Below are the code and all the weights of a small trained network. Each question names an input and a target symbol and asks about switching units off, where a switched-off unit gives its printed mean instead of its output.

import numpy as np


def w(rows, s, z=0):
    codes = np.array(rows[::2]) - 128.0
    scale = np.full(codes.shape[1], s)
    scale[-1] = z or s
    return codes * scale


def norm(h):
    return h / np.sqrt((h * h).mean(-1, keepdims=True) + 1e-5)


def f(y):
    return y / 2 * (1 + np.tanh(0.7978845608 * (y + 0.044715 * y**3)))


def softmax(a):
    e = np.exp(a - a.max(-1, keepdims=True))
    return e / e.sum(-1, keepdims=True)


def log_softmax(a):
    a = a - a.max(-1, keepdims=True)
    return a - np.log(np.exp(a).sum(-1, keepdims=True))


def net(x, mask):
    ids = ['αβγδθλμξπστψω'.index(c) for c in x.split()]
    T = len(ids)
    res = E[ids] + P[:T]
    u = 0
    for l in range(2):
        r = norm(res)
        for j in range(2):
            rows = slice(2 * j, 2 * j + 2)
            q, k, v = (r @ M[l][rows].T for M in (Q, K, V))
            z = softmax(np.where(np.tri(T) > 0, q @ k.T / 2**0.5, -1e9)) @ v
            o = O[l][rows]
            res = res + np.where(mask[u + j], z, o[:, -1]) @ o[:, :-1]
        u += 2
        y = f(norm(res) @ A[l][:, :-1].T + A[l][:, -1])
        res = res + np.where(mask[u : u + 4], y, B[l][:, -1]) @ B[l][:, :-1]
        u += 4
    return log_softmax(norm(res)[-1] @ U[:, :-1].T + U[:, -1])


Q, K, V, O, A, B = {}, {}, {}, {}, {}, {}
E = w([
[92,134,119,152,86,113,84,158,170,221,123,154],'α',
[131,162,131,102,153,196,117,133,86,104,119,191],'β',
[78,103,169,137,202,134,89,192,151,62,77,131],'γ',
[131,84,79,146,179,132,39,114,126,181,58,102],'δ',
[61,179,180,63,81,135,98,179,159,161,165,120],'θ',
[133,118,66,149,145,152,178,158,253,117,117,69],'λ',
[132,141,175,95,182,83,147,117,100,113,101,152],'μ',
[186,66,162,128,169,159,146,154,131,134,84,151],'ξ',
[100,113,66,62,138,88,132,151,124,81,131,86],'π',
[159,97,163,150,127,44,63,162,124,147,164,128],'σ',
[126,146,131,66,159,156,142,81,165,190,35,109],'τ',
[130,93,147,100,84,133,66,100,174,74,93,125],'ψ',
[92,96,93,136,148,72,153,114,167,100,119,189],'ω',
],0.03)
P = w([
[67,42,98,198,131,239,254,119,97,65,197,54],'0',
[206,174,130,112,91,106,62,215,73,130,82,168],'1',
[187,169,141,89,117,115,47,192,92,136,88,160],'2',
[187,157,115,85,116,124,53,183,120,139,75,181],'3',
[182,144,112,76,159,107,28,192,121,140,88,175],'4',
[170,144,111,58,138,103,36,196,144,159,106,159],'5',
[166,139,99,89,148,131,50,211,132,173,107,167],'6',
[174,150,97,85,145,95,48,202,155,192,111,180],'7',
[158,130,87,75,160,122,39,210,158,191,109,157],'8',
[153,107,95,90,165,119,37,208,152,196,118,166],'9',
[139,119,79,80,173,127,23,203,173,202,132,166],'10',
[135,108,71,87,170,154,49,226,166,215,117,130],'11',
[148,112,57,87,179,149,42,207,177,198,114,143],'12',
[130,82,107,73,190,166,74,228,168,176,119,146],'13',
],0.0089)
Q[0] = w([
[128,110,71,124,195,129,83,245,143,54,148,182],'L0H1',
[175,254,136,227,102,103,201,35,92,145,204,80],'L0H1',
[136,91,186,89,105,128,81,146,52,204,87,149],'L0H2',
[165,183,133,181,98,104,194,71,96,74,170,70],'L0H2',
],0.0083)
K[0] = w([
[79,60,192,157,94,128,133,99,89,118,138,99],'L0H1',
[195,205,175,125,106,174,9,170,141,101,91,179],'L0H1',
[139,113,82,74,146,115,115,160,178,133,151,155],'L0H2',
[189,177,218,153,90,141,98,123,94,117,97,128],'L0H2',
],0.012)
V[0] = w([
[162,104,20,155,104,77,60,176,149,93,183,154],'L0H1',
[82,116,32,116,103,180,42,77,149,163,78,137],'L0H1',
[81,104,26,157,131,70,217,112,183,103,137,244],'L0H2',
[113,121,1,37,132,96,160,166,80,80,141,78],'L0H2',
],0.009)
O[0] = w([
[160,142,99,199,143,111,99,163,98,60,223,177,1],'L0H1',
[148,250,130,186,121,160,96,140,132,120,79,69,188],'L0H1',
[93,150,124,158,101,111,159,119,186,102,31,235,220],'L0H2',
[154,153,43,51,125,80,173,201,106,37,85,82,233],'L0H2',
],0.011,0.0068)
A[0] = w([
[46,146,150,92,53,123,81,51,140,91,185,102,1],'L0N1',
[190,147,106,133,174,99,152,175,219,122,95,153,37],'L0N2',
[99,205,254,108,158,27,149,101,64,208,192,96,100],'L0N3',
[240,85,172,166,191,164,135,118,120,201,132,96,70],'L0N4',
],0.0094,0.0025)
B[0] = w([
[161,11,142,89,82,195,164,230,183,114,120,106,149],'L0N1',
[128,62,95,81,95,255,94,185,185,142,153,169,254],'L0N2',
[7,112,104,64,115,67,169,139,101,146,117,153,180],'L0N3',
[222,140,133,143,111,97,212,247,59,175,33,159,215],'L0N4',
],0.0094,0.0045)
Q[1] = w([
[152,183,254,185,121,193,158,79,61,122,227,118],'L1H1',
[150,139,160,177,96,118,206,26,106,136,224,104],'L1H1',
[129,128,233,161,167,120,86,121,148,94,137,109],'L1H2',
[146,132,159,63,168,146,73,197,152,140,97,145],'L1H2',
],0.0091)
K[1] = w([
[192,254,132,80,161,109,112,175,206,101,165,168],'L1H1',
[199,191,104,82,144,21,22,160,206,146,113,160],'L1H1',
[150,182,137,110,136,62,1,136,160,160,107,157],'L1H2',
[96,78,71,217,149,195,236,182,204,66,196,62],'L1H2',
],0.0085)
V[1] = w([
[120,113,111,177,115,69,89,118,170,148,201,102],'L1H1',
[252,83,120,197,153,119,156,106,118,129,102,119],'L1H1',
[171,133,104,144,65,188,150,137,153,139,171,108],'L1H2',
[148,182,53,106,175,109,155,123,185,175,160,169],'L1H2',
],0.014)
O[1] = w([
[57,107,140,143,72,125,118,192,116,105,58,93,5],'L1H1',
[214,106,151,159,116,136,145,167,90,132,49,135,114],'L1H1',
[135,111,157,49,4,178,73,97,124,132,138,165,157],'L1H2',
[101,98,55,127,85,139,154,111,38,205,102,143,72],'L1H2',
],0.015,0.02)
A[1] = w([
[79,125,207,217,84,155,69,67,123,217,123,203,176],'L1N1',
[164,251,175,125,49,158,91,192,127,94,115,149,2],'L1N2',
[118,96,134,93,111,104,141,184,171,152,70,103,227],'L1N3',
[164,90,151,174,126,49,70,89,153,183,190,84,176],'L1N4',
],0.012,0.0031)
B[1] = w([
[131,142,152,160,133,170,253,130,150,110,215,33,151],'L1N1',
[107,39,85,165,150,90,125,34,147,123,131,81,254],'L1N2',
[57,99,148,153,59,131,185,136,96,106,51,94,198],'L1N3',
[122,130,173,219,34,144,86,134,69,46,54,76,164],'L1N4',
],0.014,0.009)
U = w([
[85,177,141,228,97,169,194,142,77,112,161,82,200],'α',
[180,149,129,142,191,129,108,99,118,153,221,160,176],'β',
[78,146,169,185,247,143,101,233,178,98,115,117,109],'γ',
[135,104,45,225,163,118,37,116,57,173,76,86,165],'δ',
[20,174,200,79,120,148,92,236,138,150,177,134,138],'θ',
[124,51,65,91,48,192,105,94,95,200,134,167,78],'λ',
[78,36,147,94,189,14,176,65,81,142,121,152,96],'μ',
[245,101,219,115,115,119,222,201,123,137,105,174,67],'ξ',
[175,153,46,75,127,93,152,199,105,50,125,85,100],'π',
[93,146,189,200,100,90,98,193,2,121,142,157,254],'σ',
[128,230,150,104,139,141,174,92,150,183,29,54,69],'τ',
[166,67,203,116,108,131,102,79,183,42,107,99,59],'ψ',
[94,176,127,213,107,90,147,127,185,123,75,251,133],'ω',
],0.0072,0.0069)

Each question gives the input, a string of symbols that net reads in full, and the target symbol t.
The units are the heads (2 rows each of Q, K, V and O) and the neurons (one row each of A and B). Each row of codes is followed by its name. A weight is (code - 128) times the scale printed after its matrix; where a second scale follows, it is the last column's (O, A, B and U).
mask holds one flag per unit, layer by layer, with each layer's heads first. A switched-off unit (its flag False) gives its mean, the last column of its rows in O or B, instead of its output. The means were averaged over made-up inputs and are rounded, as every weight is.
A unit's drop is (log p(t) with every unit on - log p(t) with that unit switched off) / (log p(t) with every unit on - log p(t) with every unit switched off).
The circuit of an input: a set's keep is (log p(t) with only the set's units on - log p(t) with every unit switched off) / (log p(t) with every unit on - log p(t) with every unit switched off). Starting from all 12 units, units are removed one at a time, each time the one whose removal leaves the highest keep (on an exact tie, the one counted first), for as long as the keep stays at least 0.8.
units of the circuit, in order: the units of the circuit, biggest drop first
top k neurons: the k neurons with the biggest drops, biggest first
k most important neurons of layer l: the k neurons of layer l with the biggest drops, biggest first
heads that matter: for each layer, one digit per head in row order, 1 if its drop is at least 0.15 and else 0, layers parted by /
input ψ β β β ω β μ, target ω: units of the circuit, in order	[L0H2]
input π θ ξ α ξ β ψ σ, target π: heads that matter	01 / 00
input ψ α σ β τ, target ψ: units of the circuit, in order	[L1H2 L0H2]
input τ τ σ α β μ μ θ β τ μ, target τ: heads that matter	10 / 00
input τ ξ ψ σ π β ω ω σ ξ β β ψ ψ, target ω: heads that matter	01 / 00
input ξ β β ψ ψ τ ξ π, target ξ: heads that matter	00 / 10
input β ξ β β, target β: heads that matter	00 / 00
input β μ ξ, target β: heads that matter	00 / 10
input λ β β τ β δ β β β δ, target λ: heads that matter	00 / 01
input β μ β ω, target β: heads that matter	10 / 10
input β γ μ δ σ ψ λ σ τ ψ ξ, target λ: heads that matter	00 / 01
input ψ ψ θ ψ β ψ τ μ ψ ψ β, target ψ: 2 most important neurons of layer 0	[L0N1 L0N2]
input ψ β τ θ, target ψ: heads that matter	10 / 01
input β θ β ψ ξ λ ψ τ, target λ: units of the circuit, in order	[L1H2]
input β δ β β τ ψ τ, target β: heads that matter	00 / 10
input μ β τ β α β ξ ψ β ψ θ β, target μ: heads that matter	10 / 01
input β ψ β ξ ξ π ψ π θ ξ, target β: heads that matter	10 / 10
input α θ τ, target α: units of the circuit, in order	[L1N1 L0H2 L1H1]
input α β ψ β, target α: units of the circuit, in order	[L1N1 L0H2]
input γ β ψ, target γ: heads that matter	00 / 01
input τ π β β ψ, target π: units of the circuit, in order	[L0H2]
input θ β ψ ψ β ψ β ψ β, target θ: 2 most important neurons of layer 0	[L0N4 L0N3]
input ξ β μ δ π β β ω τ α λ, target λ: units of the circuit, in order	[L1H2 L0H2]
input β ψ β β δ, target β: top 2 neurons	[L1N3 L1N2]
input β τ β β σ, target σ: 2 most important neurons of layer 1	[L1N4 L1N2]
input β ψ ξ ψ ψ, target β: 2 most important neurons of layer 1	[L1N3 L1N2]
input β β β ψ α λ β θ ξ θ, target λ: units of the circuit, in order	[L1H2]
input τ μ ψ β δ δ ψ ψ, target τ: top 2 neurons	[L1N2 L0N2]
